[[155 153 154 153 153 153 154]
 [155 153 155 153 154 154 155]
 [155 153 154 153 153 154 154]
 [154 152 153 152 153 153 153]
 [118 121 118 120 119 119 121]
 [154 153 154 153 153 153 154]
 [120 120 120 119 120 121 119]
 [155 153 154 153 153 153 154]
 [155 153 154 153 154 154 154]
 [155 153 154 153 153 153 154]
 [136 136 136 137 136 136 137]
 [155 153 154 153 154 154 154]
 [155 153 154 153 153 154 154]]
Indices start at 0.
The entry in the bottom-left corner: 155
Read off the entry in the top-right corner.
154
The entry in row 0 and column 1 -> 153
The entry in row 0 and column 2: 154
Read off the entry just right of the centre entry.
120
Read off the entry in the bottom-right corner.
154
The entry in row 1 and column 0: 155
Read off the entry at row 2, column 0.
155
Read off the entry in row 1 and column 2.
155
The centre entry: 119
Read off the entry directly below the centre entry.
153
Read off the top-left entry.
155

X =
[[115 113 151 126 112 124 140 116 141 108 118]
 [115 120 128 123 135 118 122 105 106 111 122]
 [136 137 145 114 142 143 111 140 151 115 121]
 [143 111 129 131 106 105 109 148 111 129 111]
 [140 133 115 131 133 125 121 147 148 147 114]
 [143 124 125 151 148 114 124 149 138 141 112]
 [130 113 116 118 121 148 148 145 139 149 110]
 [150 115 148 108 128 141 139 121 114 117 149]]
Read off the fourth entry, reading row by row.
A: 126
Read off the entry in the bottom-right corner.
A: 149
Read off the largest entry in the last row.
A: 150
The 4th-last entry, reading row by row -> 121
The second entry on the diagonal from the top-right corner is 111
Read off the top-right entry.
A: 118
Read off the first entry, reading row by row.
A: 115
Read off the third entry, reading row by row.
A: 151
The fifth entry from the end, reading row by row is 139
The 3rd entry from the end, reading row by row is 114
Read off the third entry on the main diagonal.
A: 145
Read off the entry directly above 110.
A: 112
The entry just right of 130 is 113
The third entry on the diagonal from the top-right corner -> 151

[138 104 135 112 150 144 130 115]
Report the largest entry.
150
Report the entry just left of 150.
112

Read these off the grid that follows. Rows and columns are numbered from 0.
1) Which number is the top-left entry?
2) Which number is the entry in row 2 and column 0?
3) Which number is the entry in row 0 and column 2?
4) Which number is the bottom-right entry?
5) Which number is the entry in row 2 and column 1?
6) Which number is the entry at row 0, column 1?
7) Which number is the bottom-left entry?
8) Which number is the entry in row 2 and column 2?
[[127, 128, 131, 129, 130, 125, 126, 127, 127, 127],
 [142, 112, 122, 117, 122, 127, 122, 119, 122, 139],
 [125, 134, 131, 129, 132, 134, 144, 142, 130, 129],
 [137, 129, 138, 132, 131, 131, 126, 127, 121, 130],
 [121, 127, 128, 134, 135, 130, 116, 145, 139, 119],
 [120, 121, 125, 129, 131, 123, 129, 130, 132, 138],
 [130, 112, 113, 135, 123, 132, 104, 114, 145, 141]]
1) 127
2) 125
3) 131
4) 141
5) 134
6) 128
7) 130
8) 131

Read these off the array that follows. Rows and columns are numbered from 0.
1) The entry in row 0 and column 0?
2) The entry at row 2, column 0?
3) The entry just right of the centre entry?
4) The entry in row 0 and column 2?
5) The entry at row 0, column 1?
6) The entry directly above 145?
7) The entry at row 1, column 0?
8) The bottom-left entry?
[[117 112 129 111 152]
 [117 112 129 111 152]
 [117 112 129 111 152]
 [117 112 129 111 152]
 [116 113 129 111 152]
 [139 144 128 144 104]
 [117 112 129 111 152]
 [139 144 128 145 104]
 [117 112 129 111 152]]
1) 117
2) 117
3) 111
4) 129
5) 112
6) 111
7) 117
8) 117
